Below are the code and all the weights of a small trained network. Each question names an input and a class and asks about switching units off, where a switched-off unit gives its printed mean instead of its output.

import numpy as np


def w(rows, s, z=0):
    codes = np.array(rows[::2]) - 128.0
    scale = np.full(codes.shape[1], s)
    scale[-1] = z or s
    return codes * scale


def f(y):
    return np.maximum(y, 0)


def log_softmax(a):
    a = a - a.max(-1, keepdims=True)
    return a - np.log(np.exp(a).sum(-1, keepdims=True))


def net(x, mask):
    res = np.array(x, float).reshape(1, 8) / 4 @ E
    y = f(res @ A[0][:, :-1].T + A[0][:, -1])
    res = res + np.where(mask, y, B[0][:, -1]) @ B[0][:, :-1]
    return log_softmax(res[-1] @ U[:, :-1].T + U[:, -1])


A, B = {}, {}
E = w([
[154,78,159,159,142,138,225,135,50,69],'x0',
[135,126,131,127,137,119,135,136,125,134],'x1',
[254,134,171,126,30,91,39,108,65,103],'x2',
[87,177,183,149,37,120,152,205,176,93],'x3',
[68,134,88,195,170,5,81,178,100,42],'x4',
[181,139,93,248,113,95,171,55,202,135],'x5',
[139,89,2,215,70,179,112,239,86,194],'x6',
[40,133,204,201,115,86,125,85,62,232],'x7',
],0.0055)
A[0] = w([
[115,118,225,103,160,140,143,63,171,46,23],'N0',
[101,137,123,53,136,149,95,170,78,134,239],'N1',
[177,104,17,141,73,146,160,184,92,161,47],'N2',
[73,126,96,162,198,167,176,107,191,132,50],'N3',
[89,114,82,197,155,57,58,164,113,112,86],'N4',
[106,129,185,125,49,103,211,209,137,108,198],'N5',
[90,128,147,62,169,178,130,181,74,117,84],'N6',
[162,143,150,48,88,247,122,149,135,212,119],'N7',
[206,138,132,147,82,107,99,106,85,114,33],'N8',
[125,135,76,163,115,152,121,154,118,152,20],'N9',
[110,104,146,37,118,142,103,198,54,134,65],'N10',
[160,62,131,152,164,153,192,95,25,73,121],'N11',
[207,166,115,93,150,191,113,142,207,88,137],'N12',
[39,116,109,141,175,163,176,117,158,125,27],'N13',
[140,149,97,100,84,103,79,116,133,157,110],'N14',
[105,185,90,138,154,70,47,161,167,94,182],'N15',
[160,117,148,98,92,199,200,94,141,170,30],'N16',
[52,118,107,112,160,149,193,139,116,126,74],'N17',
[175,134,82,200,112,69,148,82,161,141,79],'N18',
[219,135,160,157,47,80,53,97,19,108,42],'N19',
[207,128,173,101,58,122,68,134,92,88,94],'N20',
[97,134,79,117,176,169,180,166,160,149,96],'N21',
[97,140,184,149,89,116,147,82,75,254,117],'N22',
[147,164,171,95,209,67,129,72,146,74,30],'N23',
[165,93,153,144,81,215,148,113,141,204,126],'N24',
[132,85,81,103,177,125,9,69,151,183,168],'N25',
[116,104,112,157,152,67,160,138,75,20,84],'N26',
[123,147,66,85,156,126,110,66,126,145,171],'N27',
[112,202,124,124,53,159,132,185,217,68,126],'N28',
[148,160,126,116,81,146,153,155,189,161,50],'N29',
[181,165,127,173,121,96,143,130,202,126,194],'N30',
[84,173,203,57,152,176,107,98,124,108,53],'N31',
[141,141,92,203,143,154,174,89,176,95,110],'N32',
[178,172,120,182,120,167,174,73,198,142,119],'N33',
[193,132,70,103,139,179,120,156,168,50,45],'N34',
[210,28,46,83,221,116,147,106,81,156,110],'N35',
[153,167,172,114,155,105,130,74,188,108,27],'N36',
[207,160,29,85,158,142,157,154,165,42,67],'N37',
[140,65,56,132,95,139,106,187,99,153,61],'N38',
[173,145,136,112,83,131,64,109,77,100,17],'N39',
[124,135,86,149,114,150,126,153,107,142,2],'N40',
[96,63,96,202,96,207,102,185,96,160,58],'N41',
[146,139,181,100,144,76,182,128,138,122,76],'N42',
[46,166,103,100,181,149,128,162,169,131,81],'N43',
],0.0087,0.008)
B[0] = w([
[165,187,48,97,76,30,147,80,103,192,174],'N0',
[136,113,149,201,87,188,162,47,94,58,254],'N1',
[169,181,74,109,77,52,148,76,93,164,196],'N2',
[198,110,163,122,142,97,33,191,183,143,180],'N3',
[80,92,73,30,187,136,183,152,119,80,196],'N4',
[74,177,156,156,130,192,169,81,199,122,245],'N5',
[187,78,110,170,117,132,27,192,110,94,182],'N6',
[137,94,111,76,127,122,165,137,119,79,224],'N7',
[171,104,162,116,159,106,44,153,185,165,161],'N8',
[174,176,52,129,29,97,164,63,86,173,141],'N9',
[156,89,123,206,95,113,78,148,109,71,182],'N10',
[85,156,206,183,73,214,254,186,194,152,226],'N11',
[52,125,170,118,184,133,99,142,42,145,207],'N12',
[189,138,184,105,178,89,57,145,202,183,167],'N13',
[164,120,148,139,180,188,159,167,158,163,161],'N14',
[142,60,107,55,137,177,200,130,97,104,216],'N15',
[126,69,77,27,164,76,136,185,143,72,164],'N16',
[176,119,128,132,163,127,59,118,169,193,176],'N17',
[131,108,173,157,92,161,64,146,71,50,184],'N18',
[181,124,135,112,198,115,86,153,207,180,214],'N19',
[159,102,123,126,172,146,97,136,216,188,201],'N20',
[184,69,109,117,131,119,71,161,161,202,184],'N21',
[53,172,157,132,212,122,112,159,44,118,221],'N22',
[178,195,47,126,56,76,155,84,92,194,171],'N23',
[107,92,94,45,168,109,163,155,102,84,208],'N24',
[77,186,172,167,78,177,186,136,191,98,219],'N25',
[144,53,102,38,163,141,186,196,96,95,190],'N26',
[110,143,137,151,92,178,181,117,168,118,193],'N27',
[75,173,143,163,144,173,159,88,183,156,208],'N28',
[134,154,94,127,159,164,186,204,154,130,148],'N29',
[129,91,85,195,89,194,141,83,125,126,229],'N30',
[126,131,63,128,61,90,125,105,95,111,167],'N31',
[162,83,187,145,78,142,74,106,119,96,189],'N32',
[122,55,137,111,73,122,96,133,81,40,205],'N33',
[49,156,151,114,170,63,99,140,50,168,169],'N34',
[74,179,149,157,122,161,167,112,205,106,223],'N35',
[148,141,66,133,80,62,125,152,91,141,156],'N36',
[51,172,171,166,206,99,85,104,81,169,190],'N37',
[175,181,57,107,88,70,135,122,117,130,183],'N38',
[200,106,147,101,134,64,56,157,180,145,148],'N39',
[140,236,64,147,79,75,185,85,132,182,131],'N40',
[181,219,80,129,113,65,144,62,116,155,200],'N41',
[156,142,83,138,117,106,178,103,107,167,152],'N42',
[186,95,141,149,138,130,107,144,170,170,174],'N43',
],0.0091,0.0078)
U = w([
[167,192,41,108,45,53,137,104,99,179,65],'0',
[205,60,167,112,199,124,13,152,244,208,67],'1',
[110,88,140,156,122,170,142,133,134,133,248],'2',
[93,97,153,148,84,176,168,168,155,148,211],'3',
[103,24,80,2,174,131,168,149,126,56,45],'4',
[7,151,183,194,236,93,68,159,12,179,135],'5',
[52,163,145,188,75,192,163,141,240,125,51],'6',
[179,30,137,225,56,149,28,127,63,42,129],'7',
],0.0076,0.013)

Each question gives the input, the list of numbers given to net, and the class t.
The units are the neurons (one row each of A and B). Each row of codes is followed by its name. A weight is (code - 128) times the scale printed after its matrix; where a second scale follows, it is the last column's (A, B and U).
mask holds one flag per neuron, in row order. A switched-off neuron (its flag False) gives its mean, the last column of its row in B, instead of its output. The means were averaged over made-up inputs and are rounded, as every weight is.
A unit's drop is (log p(t) with every unit on - log p(t) with that unit switched off) / (log p(t) with every unit on - log p(t) with every unit switched off).
The circuit of an input: a set's keep is (log p(t) with only the set's units on - log p(t) with every unit switched off) / (log p(t) with every unit on - log p(t) with every unit switched off). Starting from the 12 units with the biggest drops (on a tie, the unit counted first), units are removed one at a time, each time the one whose removal leaves the highest keep (on an exact tie, the one counted first), for as long as the keep stays at least 0.8.
circuit, biggest first: the units of the circuit, biggest drop first
unit that matters most: the unit with the biggest drop
k most important neurons: the k neurons with the biggest drops, biggest first
input [4,-4,5,2,-4,-6,-3,-1], class 7: unit that matters most -> N10
input [5,-2,5,-6,-8,2,3,1], class 4: 3 most important neurons -> [N24; N16; N7]
input [-1,-1,-5,0,-7,7,3,5], class 4: circuit, biggest first -> [N24; N16]
input [2,-7,6,2,-8,7,-6,1], class 4: circuit, biggest first -> [N16; N24]
input [-7,-7,-5,4,-6,8,-1,-4], class 7: circuit, biggest first -> [N33; N32]
input [1,-2,7,-2,8,-3,3,-5], class 4: 3 most important neurons -> [N4; N15; N26]
input [4,-1,-8,-2,-8,4,-3,-3], class 1: 2 most important neurons -> [N3; N13]
input [-8,-6,8,8,8,1,-2,-3], class 1: 2 most important neurons -> [N19; N20]
input [3,-5,-3,-1,3,-8,8,3], class 0: 2 most important neurons -> [N41; N38]
input [1,1,0,7,5,-5,2,-7], class 5: circuit, biggest first -> [N37; N34]
input [4,-3,-3,5,4,-7,4,-3], class 7: circuit, biggest first -> [N6; N10]
input [-5,-2,2,-5,-7,-1,0,5], class 4: circuit, biggest first -> [N24; N7]
input [4,2,-7,7,-8,0,-1,0], class 4: 2 most important neurons -> [N16; N24]
input [-7,-3,6,-8,-2,-2,-4,0], class 6: circuit, biggest first -> [N25]
input [7,8,-8,6,-5,-4,8,-4], class 0: circuit, biggest first -> [N2; N41]
input [-1,-6,3,-7,-5,-3,1,2], class 6: circuit, biggest first -> [N25; N35]
input [5,-6,6,-2,2,7,-1,-7], class 5: circuit, biggest first -> [N37; N34]
input [2,-4,8,8,0,-1,8,-7], class 0: 3 most important neurons -> [N2; N38; N41]
input [-5,-7,-7,4,-2,3,-7,-4], class 0: circuit, biggest first -> [N0; N23]
input [-4,2,6,-4,-3,4,-4,1], class 1: circuit, biggest first -> [N19]
input [-4,0,-5,-8,-1,-4,4,0], class 6: 3 most important neurons -> [N25; N35; N27]
input [8,8,8,4,-5,7,-6,-1], class 1: 2 most important neurons -> [N19; N20]
input [-4,1,-8,5,4,-2,8,-3], class 0: circuit, biggest first -> [N41; N2]
input [5,2,-2,-5,8,8,-6,-3], class 4: 2 most important neurons -> [N26; N4]
input [0,0,-4,8,8,-3,3,4], class 4: 2 most important neurons -> [N4; N15]
input [-2,8,8,-1,-1,6,-8,1], class 0: 3 most important neurons -> [N23; N0; N36]
input [-6,-5,-5,-2,2,3,-5,-7], class 5: circuit, biggest first -> [N37; N12]
input [2,2,-7,7,-6,0,5,-5], class 1: unit that matters most -> N21
